Below are the code and all the weights of a small trained network. Each question names an input and a class and asks about switching units off, where a switched-off unit gives its printed mean instead of its output.

import numpy as np


def w(rows, s, z=0):
    codes = np.array(rows[::2]) - 128.0
    scale = np.full(codes.shape[1], s)
    scale[-1] = z or s
    return codes * scale


def f(y):
    return np.maximum(y, 0)


def log_softmax(a):
    a = a - a.max(-1, keepdims=True)
    return a - np.log(np.exp(a).sum(-1, keepdims=True))


def net(x, mask):
    res = np.array(x, float).reshape(1, 8) / 4 @ E
    y = f(res @ A[0][:, :-1].T + A[0][:, -1])
    res = res + np.where(mask, y, B[0][:, -1]) @ B[0][:, :-1]
    return log_softmax(res[-1] @ U[:, :-1].T + U[:, -1])


A, B = {}, {}
E = w([
[160,207,178,92,175,89],'x0',
[86,70,78,159,96,118],'x1',
[134,132,123,131,126,156],'x2',
[75,98,122,8,151,130],'x3',
[139,124,121,128,121,177],'x4',
[2,196,162,140,99,130],'x5',
[135,114,117,136,112,176],'x6',
[134,147,108,103,29,120],'x7',
],0.0094)
A[0] = w([
[178,116,66,114,140,153,2],'n0',
[150,178,152,219,145,131,72],'n1',
[58,76,129,30,170,146,52],'n2',
[131,178,154,82,186,85,219],'n3',
[88,99,113,176,252,137,234],'n4',
[172,149,120,78,139,122,137],'n5',
[83,150,124,146,140,152,77],'n6',
[162,163,53,79,47,84,194],'n7',
[57,127,169,134,141,156,10],'n8',
[132,138,151,137,117,81,163],'n9',
[172,81,133,122,127,125,12],'n10',
[180,109,77,118,209,154,98],'n11',
[97,83,72,140,112,106,215],'n12',
[106,92,136,145,138,144,233],'n13',
[75,147,136,152,141,158,89],'n14',
[111,127,100,45,133,142,48],'n15',
[107,139,143,135,126,141,66],'n16',
[201,85,69,90,145,95,24],'n17',
[130,116,161,210,108,135,168],'n18',
[81,165,135,134,131,159,43],'n19',
[127,146,99,163,99,104,201],'n20',
],0.013,0.0032)
B[0] = w([
[110,172,161,172,82,144,177],'n0',
[112,159,66,152,175,141,227],'n1',
[172,129,22,165,155,79,227],'n2',
[69,88,117,120,109,169,252],'n3',
[203,241,164,1,77,135,255],'n4',
[18,100,110,159,163,135,192],'n5',
[153,65,162,147,109,92,173],'n6',
[185,170,159,22,92,184,225],'n7',
[107,103,136,175,68,121,186],'n8',
[57,126,112,96,214,88,174],'n9',
[74,133,167,173,61,125,171],'n10',
[142,127,204,165,96,120,217],'n11',
[84,77,164,92,171,198,214],'n12',
[130,143,147,75,184,145,183],'n13',
[159,52,138,148,66,60,185],'n14',
[138,177,23,185,167,120,187],'n15',
[148,52,134,133,79,122,148],'n16',
[57,78,105,197,47,135,220],'n17',
[179,169,91,135,189,160,217],'n18',
[138,99,193,165,87,115,178],'n19',
[141,108,89,118,122,181,192],'n20',
],0.0074,0.0092)
U = w([
[171,173,9,167,157,129,79],'0',
[123,132,156,182,44,75,38],'1',
[140,147,125,87,148,172,252],'2',
[194,181,133,30,102,150,56],'3',
[154,156,108,113,118,136,237],'4',
[115,149,116,109,155,177,121],'5',
],0.011,0.0036)

Each question gives the input, the list of numbers given to net, and the class t.
The units are the neurons (one row each of A and B). Each row of codes is followed by its name. A weight is (code - 128) times the scale printed after its matrix; where a second scale follows, it is the last column's (A, B and U).
mask holds one flag per neuron, in row order. A switched-off neuron (its flag False) gives its mean, the last column of its row in B, instead of its output. The means were averaged over made-up inputs and are rounded, as every weight is.
A unit's drop is (log p(t) with every unit on - log p(t) with that unit switched off) / (log p(t) with every unit on - log p(t) with every unit switched off).
The circuit of an input: a set's keep is (log p(t) with only the set's units on - log p(t) with every unit switched off) / (log p(t) with every unit on - log p(t) with every unit switched off). Starting from the 12 units with the biggest drops (on a tie, the unit counted first), units are removed one at a time, each time the one whose removal leaves the highest keep (on an exact tie, the one counted first), for as long as the keep stays at least 0.8.
units of the circuit, in order: the units of the circuit, biggest drop first
most important unit: the unit with the biggest drop
top k neurons: the k neurons with the biggest drops, biggest first
drop of u: that unit's drop, to one decimal
input [1,-7,1,-6,-2,6,-6,7], class 2: top 2 neurons	n4; n2
input [-5,-7,-7,8,1,4,7,6], class 0: most important unit	n2
input [8,4,5,2,-7,8,1,5], class 1: units of the circuit, in order	n19; n8
input [2,0,5,-6,-3,3,-5,2], class 0: top 2 neurons	n1; n4
input [0,1,-6,1,3,-7,-1,4], class 1: units of the circuit, in order	n17; n10
input [7,5,-2,6,5,6,-1,-7], class 3: top 2 neurons	n4; n17
input [-8,-3,-6,-6,6,5,-8,8], class 3: units of the circuit, in order	n7; n17
input [7,-4,0,-3,4,5,-6,4], class 5: top 2 neurons	n4; n3
input [-4,-5,-4,-2,-4,4,7,7], class 3: top 2 neurons	n7; n17
input [6,4,-1,-5,7,-6,4,2], class 1: units of the circuit, in order	n17; n11; n10
input [3,-4,8,7,8,-8,-2,-7], class 1: top 2 neurons	n11; n17
input [-3,-3,6,8,0,1,-5,5], class 0: top 3 neurons	n2; n15; n4
input [-7,1,2,-4,-3,-6,-5,7], class 3: top 2 neurons	n7; n5
input [7,7,-2,-4,3,2,-5,8], class 3: top neuron	n7
input [-7,-3,-7,5,4,7,-4,-1], class 1: units of the circuit, in order	n8; n14
input [-7,2,-6,-3,-1,-5,-1,4], class 5: top 2 neurons	n12; n4
input [-5,4,2,-2,0,-1,5,-6], class 3: drop of n4	0.6
input [-4,4,7,7,-7,1,-2,-8], class 3: drop of n10	0.0
input [0,-8,2,-3,6,8,-2,-5], class 1: drop of n19	0.2
input [0,-1,5,5,3,-4,-4,5], class 0: most important unit	n15
